Each row is followed by its class.
[ 174   66   29  -68  158 -480  118  -71 -281  -33   84 -516   59  102
   83  -10 -267   94 -122 -129 -127  125 -118 -107  440  205  -18  -17
 -554   70   88 -110   21 -376] -> Fem
[ 140   15  -97    6 -181  123  224   38 -295  138  -20 -167   98 -169
  187 -311 -297 -245   20   79  385 -257  117   79  403  147   10  -75
  304 -366  140  152  -44 -509] -> vigeg
[ 249  209   75 -190  -24 -373    0  174 -169 -129 -256 -134  114  329
   84  -82  -88 -155  211   97   53  152 -391   17  709 -410   25  154
 -190  -59 -119  -14  -38 -459] -> dez
[  16 -171  362 -123 -119  301 -326  421  179 -260   17   -1 -183 -413
 -187  117 -126 -467 -365  467  402 -271 -410 -173 -181  343  112  314
  136  571 -356 -188 -488  -24] -> zefa
[ -21    0  137  176   73  379 -408  156  157 -194  155 -131  108 -228
  -55  166   62 -457 -245  110  152 -127 -539 -205 -274   41  204  462
  398  735 -175  -32 -107  -11] -> vigeg
[ 276  255   77 -104   87 -202   -7   85  -62  -60 -229 -161  198  282
  191  -77  -34 -212  199  130   37  144 -315   16  461 -307  102   73
  -69   30 -108   -7  -84 -524] -> razu
[   0   33  237  164  -42  280 -343  194  205 -201   23 -238   42 -203
   -6   50   -5 -429 -406  257  306  -18 -609 -125 -270   32  309  363
  326  642 -250  -78 -177  -22] -> vaf
[  53   25  163   94  -43  374 -447  236  222 -254    1   65  157 -105
 -117  161  117 -395 -263  237  377   -5 -531 -126 -154 -137  295  588
  340  526 -337  -50 -197   81] -> lige
[  86  -27  307   81  120  357 -404  167  213 -152  -32  126   46  -29
  -49  244  119 -360 -267  248  176  -82 -364  -64 -243   -5  262  489
  136  654 -216 -414 -207  -48] -> Kanun
[  37   45  118 -181  141 -433  252 -212 -349    8   32 -442  -70   62
   -6 -117 -483  251 -336 -106 -225  166 -100  -75  513  240 -178 -169
 -767   17  127 -404  -95 -302] -> rina
[ 172  270  -88   97  -22 -198 -100  110 -163 -101 -119 -290  153  305
  133  -62  -12 -123   93  133   85  209 -325  -31  403 -335  122  252
   66   34  -13   41   28 -397] -> vigeg
[ 173  294  -93  -39   17 -218  147   24 -250  -36 -253 -256  111  284
  119  -76  -63 -149  108  -95   94  153 -234  -41  512 -258   83  126
  -44    6  -77   81  -23 -375] -> malem
[ 282  199   53  -29   19 -222   19  128 -124 -111 -247 -318  161  313
  127  -41  -42 -145  206  107  235  142 -307   69  467 -162  116  196
  -14  -42 -107   91   44 -376] -> vol
[-128  -76  184  204  -20  630 -338  197  289 -221  138  -25   48 -290
   85  112  122 -494 -297  291  551  -80 -491 -118 -635   49  117  322
  581  575 -357  -66 -259  134] -> nat
[  89   21   32  -77 -117  129  161  -31 -316  266    5   90  -29 -232
  182 -284 -274 -195  121  101  409 -196  357  113  440   -3  -73 -171
  275 -443  -20  154 -198 -361] -> Fem
[ 124  299  -44  -34  -26 -206 -117  210 -132  -66 -217 -165  110  222
  150 -152 -183 -238  144  297  218  149 -355  -28  604 -223  -40  118
   35 -121 -111  147 -156 -452] -> razu
[  78   20  150 -133  317 -428  212 -298 -391   55   81 -391   62  136
   29   90 -356  198  -83 -217 -293  262  -24  -80  482  233    6  -71
 -741   71   61 -373 -130 -359] -> vigeg
[ 150  198    6 -107  190 -446  117 -250 -303  101  131 -574   59    6
  -23 -156 -440  255 -294 -113 -133  182    7 -170  533  354   46   31
 -668   51  185 -204  -24 -328] -> tum
[ -69  104   94  146  148  318 -316   88  229 -211   78 -220   89 -179
  -83  233   17 -536 -194   35  118 -105 -558 -213 -262  212  176  348
  445  791 -266  125  -81  103] -> razu
[ 129   -2  198 -102   90 -388  157  -47 -285   95   81 -359  -29   84
  168   34 -341  218 -161  -92    7  339  122   20  302   94 -149 -180
 -812 -160   72 -607 -154 -417] -> vigeg
[ 161  -64  579 -200  456   71  435 -375 -352  286 -126 -159  217  103
  452  275 -324  -48  118 -185   84    2  234  141   70  305  112 -370
 -766 -139 -208 -711 -164 -532] -> vol
[ 197  314 -108  -44  111 -156   66  109 -272   15 -247 -270  203  267
  139  -87 -133 -102  151  105  124  113 -251    0  567 -133   47  263
   17 -200 -100  141   -1 -440] -> lige
[ -11  -27 -220   20 -302  157  124 -183 -270  163   -7 -165   48 -160
  103 -557 -417 -238 -108  -40  398 -418  156  148  522  -57  -64  -56
  463 -500  222  422   71 -349] -> Fem
[  28   55  -55  184 -126  409 -352  122  160 -267   81  -21  156  -92
  -56  -51   65 -271 -486  207  236 -156 -582 -223 -308  -51  256  430
  291  630 -130  -33  -50   10] -> rina
[  99   52   26  -70 -128  126  242  -32 -323  213  -77 -125   41 -146
  184 -334 -321 -313  176   48  457 -269  141  145  488    7  -75  -97
  320 -443    2  182 -108 -384] -> Fem
[ -61  -24   85  104   29  382 -352  227  168 -236  105 -140  162 -123
  -10  168  -34 -401 -189  192  339 -151 -494 -159 -328   56  222  514
  364  599 -249    9 -153    9] -> zefa
[ 171  253 -183 -115   66 -199    9  -70 -210  -31 -168 -281  244  333
   24 -233 -222  -94   64  -10  -82   59 -300   -1  621 -222  116  272
   83    5   68  194  -31 -429] -> malem
[  47  -39  168 -162  324 -396  196 -300 -360  121   95 -474    0   65
  102   51 -347  163   -8 -194 -175  186  100   43  456  187  -44 -191
 -592  -22   47 -169  -83 -368] -> zefa
[ 123  106  164  -35  115 -488  231 -277 -202  184   54 -267 -269  -26
  193   -8 -247  283    3 -256 -113  183  185 -116  344   77   87 -297
 -742  110  -27 -259 -210 -384] -> nat
[ 345  213   50   13 -345 -422 -194  312  198 -155 -102 -252 -210  368
  269  257   -7 -129  303  125  285    3 -294  -15  432 -167  411  237
 -150  152 -214   90  -84 -360] -> lige
[ 353  400   74  130 -157 -120  198   79  -64  -90  -78 -402  258  187
  184 -248  197 -117  233   25  402  262    7  149  347 -635  136  -42
  313   83   32  139   85 -179] -> Kanun
[   8 -155  506 -190  294 -265   49  -59 -204   83   29 -340 -114 -190
   57  118 -471  221  -47   58  236  172  -71  -44  360  395 -201  -51
 -582  -17 -198 -296 -368 -313] -> vol
[  81  108   89  157  -81  273 -293   24  152  -81   98   -1  180 -201
   59  -52 -103 -410 -412  -66  430   65 -156  -40 -160 -431  341  201
  402  599 -343 -154 -264   30] -> tum
[  90   54  278 -127  210 -507  248 -189 -230   56  130 -370  -63  -23
   70   36 -302  277  -40 -184  -87  333  -75 -118  373   40 -128 -138
 -676   54   58 -330 -186 -276] -> rina
[  67  -45   82  -10 -108   92  295  162 -318  221 -118 -111  -78 -257
  256 -225 -154 -228  231   68  570 -232  184  139  334   53 -231 -214
  200 -559  -77  147  -82 -374] -> Fem
[ 193  213   -1   11  159 -268   21  123 -153  -97 -166 -282  164  215
  100  125  -18 -266  209    4   48  111 -349  -61  346 -120  141  267
   81  121  -60  167  -28 -396] -> zefa
[ 298  182  136   -9    6 -353  -24  155  -61  -79 -159 -262  148  202
  130    9  -53 -117  227  148  124   61 -342   61  553 -233  162  196
   38   81  -48   43  -12 -369] -> lige
[ 338  413  -70  -93   97 -115    0  114 -257   76 -385 -199  261  296
  167    3   10 -319  242    6  379  113 -267  -15  581 -343  177  262
  150 -196 -226  209   -1 -505] -> malem
[ 388  328   10   -5   69 -356  -28  179 -199  -79 -182 -151  199  439
  192   16  142  -35  371  265  159  118 -119   -6  508 -291  170  217
 -163   70   14 -119  154 -440] -> Kanun
[ 125    2  352 -107  115 -451  135  -72 -199  -14   36 -408  -81  122
  107  158 -327  289 -116  -47  -66  239 -126  -38  468  163    4  -53
 -899   12  -14 -448 -220 -389] -> rina
[  59  197   83  -19  261 -605  370 -372 -320   93   65 -778 -138  172
   30  -24  -73  361  -13 -241 -333  212  -92  -80  506  209 -125   18
 -560  -37  279  154  160 -262] -> dez
[  77   84  169   -8   73 -470  196 -119 -191    0  143 -600 -124   35
   56   81 -295  301 -207 -166 -123  163 -175 -121  325  353 -150  -65
 -732   77  199 -246  -23 -220] -> rina
[  49   40   12 -114  -80  161  187  -24 -286  180  -58 -106   67 -147
  154 -339 -379 -201   80  156  434 -251  105  126  430  -26 -105  -50
  274 -451    8  132 -118 -399] -> rina
[ -77   10   98   29    8  382 -351  167  176 -160   16  -97   62 -114
  -40   37  -63 -514 -323   92  191 -115 -515  -97 -223  -88  139  345
  191  493 -304  -60 -173  -18] -> dez
[ 105   18   54  -47 -191  106  264   74 -293  179  -43  -87   59 -236
  164 -263 -234 -249   89   82  554 -212  154  142  426  -24  -60  -10
  397 -430  -17  121  -81 -300] -> lige
[ 186    9  316 -140  182 -500  229  -65 -304   83   77 -452   -4   28
  108  127 -327  228  -51  -73   51  257   67   29  519  200   -3  -23
 -701  -14   -7 -482 -102 -317] -> lige
[  32   35   64  -27 -153  139  201  -46 -303  144   10  -58   21 -224
   65 -353 -206 -167   54  349  416 -286  149   54  401  244  -95   11
  416 -455  123  248 -184 -274] -> tum
[  41   43    5  -39 -186   30  168  -23 -208  235    9 -185  -15 -182
  256 -313 -407 -300   99  -14  447 -230  174  115  356  -27  -37 -152
  348 -418  -13  305 -159 -379] -> vol
[  80   48   50 -110  -71  275  211  -52 -290  251 -112   48   64 -207
  211 -270 -302 -211  198   91  581 -222  257   92  423   27   -4 -110
  288 -390 -164   64 -128 -462] -> razu
[  25  -34   64  -65 -146  158  264  -83 -370  163   28 -158   67 -201
  120 -384 -345 -272   60    7  408 -151  265  165  373   18  -27  -25
  256 -372   66   53  -71 -385] -> vaf
[ -64  307  -52   90  275  -58 -107 -225 -348  424   17  -89  111 -268
  107 -151 -418 -449  334 -119  396  107   94  -49  641 -118  -87  -31
  464 -484  -54  680 -277 -330] -> Fem
[ -28   30  -97  -30  121  161 -286  170   66 -282   15 -405  149   82
 -158   -5  -50 -302 -135  151   -3  -19 -568 -108  -33  158   25  519
  278  290 -115   85   96  -98] -> nat
[ -39    0  170  198  -87  426 -507  273  310 -177  -10  -88  -10 -170
   46  152  -54 -492 -201  245  455 -142 -650 -145 -374  117  211  349
  358  528 -372 -108 -223  -75] -> nat
[  29   66   62   96  113  346 -371   79  209 -155   -5   -2  151 -134
  -82  121   21 -304 -245   85  135  -41 -481 -196 -224   53  427  462
  273  663 -249   26  -61   -6] -> vaf
[  92    6  192 -191  328 -488  287 -335 -425  149  149 -454  -66  -11
   66   80 -369   55  108 -365 -180  216  167  -15  556  281   13 -122
 -550   34   18  -93  -87 -363] -> vaf
[ 112   81  -61 -200   16  -15  218 -117 -380  178  -64    1  108  -84
  167 -379 -378 -180  114   61  328 -202  281   54  611  -85  -31  -12
  100 -391  -10  117 -164 -477] -> tum
[ 284  242   26  -86   98 -377  -65  190 -110  -55 -181 -253   66  157
   97   30   -5 -167  141  129  124   80 -319  -82  547 -167   89  254
  -57   15  -68  214   22 -483] -> dez
[ 245  240   67  -27  -65 -188  140  154 -156  -72 -265 -268  105  333
  232   23  -66 -128  249   66  199   93 -261   72  399 -180  123   18
 -171  -25 -103  -87  -36 -408] -> zefa
[ 112   34  286 -204  229 -425  121 -107 -280   38   44 -388  -90   82
   36  124 -301  158  -46  -84 -113  268  -60  -23  458  259 -185  -60
 -758   31  -17 -440 -124 -263] -> lige
[ 118   39  261   -8  135 -471   -1   39 -214  -15   -4 -429  -66   94
   55  -25 -321  375 -146  163  118  478 -102  -37  436   63  -51   59
 -727   94  -21 -525 -132 -471] -> dez
[  49   -5  124  187  -94  426 -361  230  188 -226  108  -62   95  -47
  103  171   96 -542 -149  174  445 -240 -446  -93 -367  114  164  467
  283  571 -244 -105 -160   -1] -> tum
[  -9    5  136 -118 -133  146  173  -28 -176  131  -17 -165  -17 -281
  -38 -375 -323 -190   79  219  360 -206  145   83  464   72  -34   49
  359 -322   18  157 -174 -306] -> razu
[   1   28  -86 -141 -131  168  213   11 -351  197  -76  -86  -28 -117
  111 -351 -296 -196  119  152  455 -272  270  149  490   56 -155   -9
  259 -549   -2  230  -19 -359] -> dez
[  40  107  -44  -68 -145  129  236 -122 -262  252  -22  -67  108 -123
  221 -414 -425 -333   88    8  387 -172  111  145  432 -116  -35 -215
  360 -456   24  205 -228 -302] -> Fem
[ 142  -40  253 -131  184 -427  213  -68 -260   57   40 -404  -34   16
  154  127 -210  128 -122 -237  -14  286   37  -34  334   80  -48 -163
 -751   88    0 -487  -85 -400] -> malem
[  96   23  -19  -85 -174   18  257  106 -344  141   -3 -233   59 -169
  203 -334 -281 -231   20  114  405 -182  227  172  466 -140 -132 -124
  345 -454   41  113  -73 -401] -> vigeg
[  60   52  207 -132  171 -483  112 -158 -265   76   85 -419  -91   17
   17   67 -331  149  -82 -207 -108  356  -19  -73  400  191  -14 -112
 -700    4  -16 -264 -120 -253] -> vaf
[ 161  256  -56  -83   69 -332  -10  -13 -190   62 -358 -218  -87  416
  116  -41 -166  -60  268  115  -40 -204 -399   -7  610   49  -48  254
 -150 -155   -6  218   22 -501] -> dez
[ 106 -136  570 -156  -61  221 -489  309  301 -326  -18  164  -40 -211
 -330   75   60 -482 -147  305   88  -97 -647 -148    5 -151  128  618
 -102  736 -159 -511 -241  -85] -> dez
[ 189    6  283 -112  213 -501  222 -177 -190   14  137 -589  -31   -4
   37  -61 -342  250 -239 -116 -147  185  -42  -81  383  251   13  -22
 -662  262  195 -441 -121 -412] -> Kanun
[  63   22   79  147  -67  273 -313  269  195 -257  134 -126  127 -107
   14   64   75 -389 -299  139  347   47 -478 -107 -285 -142  154  403
  342  629 -223 -138 -116   87] -> Fem
[ 274  302  -60   73  -16 -338   40   85  -66  -58 -225 -322  104  265
  123 -169  -27  -34   98  130  154  139 -359  -20  529 -222  145  136
   82    9   87  162    8 -406] -> Kanun
[-106   34   44  158  -48  447 -420  230  167 -253  112 -269   97  -70
  -72   37    8 -432 -274  321  243 -109 -603  -91 -274   61   75  452
  465  515 -186   35 -137  109] -> vigeg
[-152  -55  690   95   18  337 -517  252  297 -151  -66  -57 -193 -354
  -48   80  -25 -401  -95  545  398   16 -763 -119  -37 -156   29  370
  326  484 -401  -36 -569 -180] -> dez
[ 299  262  -70   -4  -40 -281  -29  144 -148 -112 -149 -256  176  312
  149  -75 -112  -55  198  212  117   81 -343  -11  551 -201  198  154
   58   22  -47  107   33 -490] -> rina
[ 165  162   65  -91  163 -378  118 -115 -137   60   35 -454   18  233
  112   45 -280  283 -129 -180 -126  266  -13  -56  266  176   13 -110
 -772   96   82 -458    0 -264] -> Kanun
[ 194  322 -207   39 -151 -265   28   59 -132  -34 -246 -226   92  365
   74 -103  -25  -39   54   -4   40   74 -411  -38  435 -163  131   72
    9   56   23   60  111 -203] -> malem
[  99   25 -112   54 -233  131  187  128 -352   64   72 -118  117 -257
  127 -470 -208 -201  -46  259  495 -168  205   96  389  -88  -96  -85
  393 -340  126  202  -30 -396] -> rina
[ 173   23  -27   75  102  351 -418  141  223 -177 -183   52  202  -36
   10   56  -48 -478  -83   54  399 -176 -529 -123 -121 -154  355  498
  535  546 -365   88  -44 -262] -> Fem
[  22 -243  543 -316  527 -159  497 -290 -345  151  103 -295 -126 -202
   55  393 -257  129 -193 -190  -90  237  214   22  120  695   27 -106
 -679   79 -157 -628 -250 -161] -> vaf
[  30    7   81  -75 -183  151  240   51 -311  129  -35  -99  101 -186
  148 -337 -298 -284   95  153  482 -112  236  185  564 -105  -47  -81
  342 -474  -45  112 -167 -421] -> razu
[ -41   92   31  130   24  352 -386  209  186 -165   75  -40   63 -128
  -31  125   47 -412 -195  228  190 -153 -419 -211 -255  135  148  444
  295  564 -214   30 -119  -28] -> razu
